[[-181,49,8,-620,139],
[275,-85,-175,753,246],
[-95,4,42,-331,-19],
[-175,201,159,-515,-44]]
=>
[[49,8,-620,139,-181],
[-85,-175,753,246,275],
[4,42,-331,-19,-95],
[201,159,-515,-44,-175]]

[[-726,-314,740,578,5],
[-307,-436,-743,457,-38],
[171,-477,189,411,-781]]
=>
[[-314,740,578,5,-726],
[-436,-743,457,-38,-307],
[-477,189,411,-781,171]]

[[746,-346,-165,-176,574,311],
[268,-253,479,473,405,-309],
[235,-673,320,217,200,-187]]
=>
[[-346,-165,-176,574,311,746],
[-253,479,473,405,-309,268],
[-673,320,217,200,-187,235]]

[[260,70,-172,-18,-100,-69,165],
[-653,-23,-5,229,185,-81,-170],
[-527,-48,67,152,157,-27,-182],
[175,24,50,23,154,411,87],
[671,68,-87,-157,-126,165,254],
[588,100,-132,-58,-15,304,291],
[-279,-87,118,-55,-92,-311,-208],
[525,18,131,-99,133,619,160]]
=>
[[70,-172,-18,-100,-69,165,260],
[-23,-5,229,185,-81,-170,-653],
[-48,67,152,157,-27,-182,-527],
[24,50,23,154,411,87,175],
[68,-87,-157,-126,165,254,671],
[100,-132,-58,-15,304,291,588],
[-87,118,-55,-92,-311,-208,-279],
[18,131,-99,133,619,160,525]]

[[-461,-460,-613,-6,-300,-750,-56,-3,339,564,356,362,-638],
[53,52,16,56,-93,94,-7,75,46,87,59,164,68]]
=>
[[-460,-613,-6,-300,-750,-56,-3,339,564,356,362,-638,-461],
[52,16,56,-93,94,-7,75,46,87,59,164,68,53]]

[[-403,-110,-270,-328,-239,-459,152,707,317,538,204,217],
[-87,-10,-49,-245,-112,-312,266,-121,100,141,85,176],
[-605,-109,-189,-120,-200,316,144,471,262,334,-164,463],
[-231,178,-176,616,180,520,-629,156,-402,-428,58,94],
[72,-59,-31,-238,-43,-283,148,239,154,268,33,-102]]
=>
[[-110,-270,-328,-239,-459,152,707,317,538,204,217,-403],
[-10,-49,-245,-112,-312,266,-121,100,141,85,176,-87],
[-109,-189,-120,-200,316,144,471,262,334,-164,463,-605],
[178,-176,616,180,520,-629,156,-402,-428,58,94,-231],
[-59,-31,-238,-43,-283,148,239,154,268,33,-102,72]]

[[590,-99,-229,-348,73],
[619,-65,-227,-332,16],
[-210,-353,232,532,-166],
[-215,-356,181,568,-159],
[376,-248,-219,-318,422],
[604,63,-244,-291,-118],
[-252,-267,532,248,-262],
[-337,381,404,-256,-229],
[558,187,-264,-246,-227],
[-208,-342,171,553,-165]]
=>
[[-99,-229,-348,73,590],
[-65,-227,-332,16,619],
[-353,232,532,-166,-210],
[-356,181,568,-159,-215],
[-248,-219,-318,422,376],
[63,-244,-291,-118,604],
[-267,532,248,-262,-252],
[381,404,-256,-229,-337],
[187,-264,-246,-227,558],
[-342,171,553,-165,-208]]
---
[[515,-741,-286,-607],
[246,-247,355,-351],
[-54,395,279,407],
[395,538,-306,754],
[180,-246,-88,30],
[-138,38,-199,26]]
=>
[[515,246,-54,395,180,-138],
[-741,-247,395,538,-246,38],
[-286,355,279,-306,-88,-199],
[-607,-351,407,754,30,26]]

[[397,709,338,-270,-93,-563],
[-511,-151,-1,342,-206,769]]
=>
[[397,-511],
[709,-151],
[338,-1],
[-270,342],
[-93,-206],
[-563,769]]

[[702,-259,191,150,405,-367,637,-607,23,150,-241],
[577,-232,270,331,182,-157,153,-302,78,71,-384]]
=>
[[702,577],
[-259,-232],
[191,270],
[150,331],
[405,182],
[-367,-157],
[637,153],
[-607,-302],
[23,78],
[150,71],
[-241,-384]]

[[811,48,69],
[271,37,-136],
[455,432,118],
[23,288,214],
[-108,-159,59],
[-8,-85,189],
[426,84,13],
[665,619,134]]
=>
[[811,271,455,23,-108,-8,426,665],
[48,37,432,288,-159,-85,84,619],
[69,-136,118,214,59,189,13,134]]

[[322,167,-312,-244,364,17,-285,-646,89,-264,-340,473,533,-37],
[-154,-247,-252,434,-252,85,-202,477,63,17,120,170,3,-294],
[-81,-142,-478,389,118,220,-267,387,-3,-171,30,392,221,-457],
[150,178,-366,-216,558,336,-422,-368,-32,-475,-200,262,494,-217]]
=>
[[322,-154,-81,150],
[167,-247,-142,178],
[-312,-252,-478,-366],
[-244,434,389,-216],
[364,-252,118,558],
[17,85,220,336],
[-285,-202,-267,-422],
[-646,477,387,-368],
[89,63,-3,-32],
[-264,17,-171,-475],
[-340,120,30,-200],
[473,170,392,262],
[533,3,221,494],
[-37,-294,-457,-217]]

[[-214,-191,-49,-94,57,-161,195,-135,108],
[331,270,33,-377,-237,-215,-478,557,89],
[472,246,-240,-777,-467,-577,267,69,204],
[-454,-348,164,71,164,-29,-244,233,71]]
=>
[[-214,331,472,-454],
[-191,270,246,-348],
[-49,33,-240,164],
[-94,-377,-777,71],
[57,-237,-467,164],
[-161,-215,-577,-29],
[195,-478,267,-244],
[-135,557,69,233],
[108,89,204,71]]

[[-312,-172,-731,73,667],
[454,490,-233,-614,169]]
=>
[[-312,454],
[-172,490],
[-731,-233],
[73,-614],
[667,169]]

[[60,101,-95,-150,141,142,-51,92,68,-185],
[185,-465,36,-360,458,10,685,27,299,-382],
[28,51,-41,-74,57,61,-25,23,38,-107],
[7,1,103,21,67,-70,-12,-36,-57,-16],
[69,34,18,-75,133,23,-3,4,6,-110],
[-200,149,204,179,189,-184,-149,116,-238,14]]
=>
[[60,185,28,7,69,-200],
[101,-465,51,1,34,149],
[-95,36,-41,103,18,204],
[-150,-360,-74,21,-75,179],
[141,458,57,67,133,189],
[142,10,61,-70,23,-184],
[-51,685,-25,-12,-3,-149],
[92,27,23,-36,4,116],
[68,299,38,-57,6,-238],
[-185,-382,-107,-16,-110,14]]
---
[[-51,-53,-346],
[481,-407,193],
[-374,270,-249],
[171,-191,593],
[-337,224,189]]
=>
[[-51,-53],
[481,-407],
[-374,270]]

[[-11,219],
[-302,142],
[-395,378],
[-758,729],
[97,-96]]
=>
[[-11,219],
[-302,142],
[-395,378]]

[[-316,524,-455,438,-393],
[-106,225,-218,314,-96],
[-619,602,-467,414,-633]]
=>
[[-316,524],
[-106,225],
[-619,602]]

[[537,12,485,-106],
[-412,17,-256,94],
[-98,-180,630,-154],
[-700,-30,-389,87],
[-48,501,174,421]]
=>
[[537,12],
[-412,17],
[-98,-180]]

[[223,230,464,-491,-291],
[80,-197,64,-251,-34],
[232,762,220,-380,68],
[228,-36,422,-487,-307]]
=>
[[223,230],
[80,-197],
[232,762]]

[[-197,96,-132,18],
[-436,-587,-404,-342],
[-175,-196,-259,-214],
[-220,-238,-325,-240]]
=>
[[-197,96],
[-436,-587],
[-175,-196]]

[[281,23],
[759,-157],
[-220,187],
[367,-381]]
=>
[[281,23],
[759,-157],
[-220,187]]

[[33,-65,683,248,115],
[-10,390,460,-234,485],
[7,391,462,-240,514],
[222,-192,-100,-151,-122]]
=>
[[33,-65],
[-10,390],
[7,391]]
